Below is a small trained network, with its code and all its weights. Each question gives an input and a class and asks what happens when units are switched off, that is, made to give their printed mean instead of their output.

import numpy as np


def w(rows, s, z=0):
    codes = np.array(rows[::2]) - 128.0
    scale = np.full(codes.shape[1], s)
    scale[-1] = z or s
    return codes * scale


def f(y):
    return np.maximum(y, 0)


def log_softmax(a):
    a = a - a.max(-1, keepdims=True)
    return a - np.log(np.exp(a).sum(-1, keepdims=True))


def net(x, mask):
    res = np.array(x, float).reshape(1, 5) / 4 @ E
    y = f(res @ A[0][:, :-1].T + A[0][:, -1])
    res = res + np.where(mask, y, B[0][:, -1]) @ B[0][:, :-1]
    return log_softmax(res[-1] @ U[:, :-1].T + U[:, -1])


A, B = {}, {}
E = w([
[3,210,154,69,210],'x0',
[108,49,6,69,155],'x1',
[91,20,156,195,210],'x2',
[136,125,134,122,137],'x3',
[136,121,136,118,135],'x4',
],0.0062)
A[0] = w([
[65,132,161,108,157,64],'neuron 0',
[198,84,117,189,55,31],'neuron 1',
[161,157,212,153,125,101],'neuron 2',
[114,90,143,194,162,161],'neuron 3',
[118,84,154,204,176,139],'neuron 4',
[100,64,143,186,173,62],'neuron 5',
[133,166,190,196,113,64],'neuron 6',
[162,200,97,61,55,198],'neuron 7',
[202,90,99,156,70,54],'neuron 8',
[156,160,203,153,135,25],'neuron 9',
[191,98,119,179,97,41],'neuron 10',
[165,195,97,101,58,67],'neuron 11',
[178,93,110,177,75,37],'neuron 12',
[152,175,110,43,89,161],'neuron 13',
[31,183,161,89,188,3],'neuron 14',
[134,184,176,191,144,30],'neuron 15',
[179,79,127,198,112,69],'neuron 16',
[114,167,250,176,95,98],'neuron 17',
[108,95,2,57,157,42],'neuron 18',
],0.0073,0.0011)
B[0] = w([
[112,177,160,71,190,194],'neuron 0',
[79,211,142,65,207,230],'neuron 1',
[167,100,29,197,169,206],'neuron 2',
[64,77,177,152,68,193],'neuron 3',
[41,67,189,148,56,204],'neuron 4',
[61,67,175,164,75,198],'neuron 5',
[209,128,47,177,162,203],'neuron 6',
[69,46,171,169,57,248],'neuron 7',
[86,219,153,73,191,223],'neuron 8',
[190,119,38,189,172,191],'neuron 9',
[83,232,149,46,215,199],'neuron 10',
[49,83,158,163,51,215],'neuron 11',
[62,251,137,64,200,204],'neuron 12',
[77,35,193,182,3,218],'neuron 13',
[110,197,134,67,185,253],'neuron 14',
[178,103,59,152,169,194],'neuron 15',
[90,185,155,74,136,200],'neuron 16',
[196,113,45,183,143,243],'neuron 17',
[238,107,9,226,182,253],'neuron 18',
],0.0052,0.0046)
U = w([
[107,229,154,26,191,74],'0',
[220,101,1,220,152,78],'1',
[143,109,141,129,121,253],'2',
[77,65,199,172,54,72],'3',
],0.0098,0.0054)

Each question gives the input, the list of numbers given to net, and the class t.
The units are the neurons (one row each of A and B). Each row of codes is followed by its name. A weight is (code - 128) times the scale printed after its matrix; where a second scale follows, it is the last column's (A, B and U).
mask holds one flag per neuron, in row order. A switched-off neuron (its flag False) gives its mean, the last column of its row in B, instead of its output. The means were averaged over made-up inputs and are rounded, as every weight is.
A unit's drop is (log p(t) with every unit on - log p(t) with that unit switched off) / (log p(t) with every unit on - log p(t) with every unit switched off).
The circuit of an input: a set's keep is (log p(t) with only the set's units on - log p(t) with every unit switched off) / (log p(t) with every unit on - log p(t) with every unit switched off). Starting from the 12 units with the biggest drops (on a tie, the unit counted first), units are removed one at a time, each time the one whose removal leaves the highest keep (on an exact tie, the one counted first), for as long as the keep stays at least 0.8.
circuit, biggest first: the units of the circuit, biggest drop first
top k neurons: the k neurons with the biggest drops, biggest first
drop when u is switched off: that unit's drop, to one decimal
input [-3,7,-8,-4,2], class 3: circuit, biggest first => [neuron 13; neuron 7]
input [-7,-1,-8,5,0], class 3: circuit, biggest first => [neuron 7]
input [-2,-4,-6,-3,-1], class 3: circuit, biggest first => [neuron 7; neuron 11]
input [-8,6,-7,-7,4], class 0: circuit, biggest first => [neuron 8; neuron 1]
input [-6,-5,-4,-4,2], class 0: circuit, biggest first => [neuron 1; neuron 10]
input [5,-5,-6,-2,8], class 3: circuit, biggest first => [neuron 13; neuron 7]
input [6,4,-8,4,1], class 3: top 2 neurons => [neuron 13; neuron 7]
input [7,6,-6,8,-8], class 2: top 2 neurons => [neuron 13; neuron 18]
input [7,-8,7,1,-4], class 1: drop when neuron 6 is switched off => 0.2
input [4,8,-8,4,-7], class 1: drop when neuron 18 is switched off => 1.5
input [-7,-6,0,-3,-7], class 0: drop when neuron 10 is switched off => 0.2
input [-8,-1,1,7,5], class 0: drop when neuron 14 is switched off => 0.0
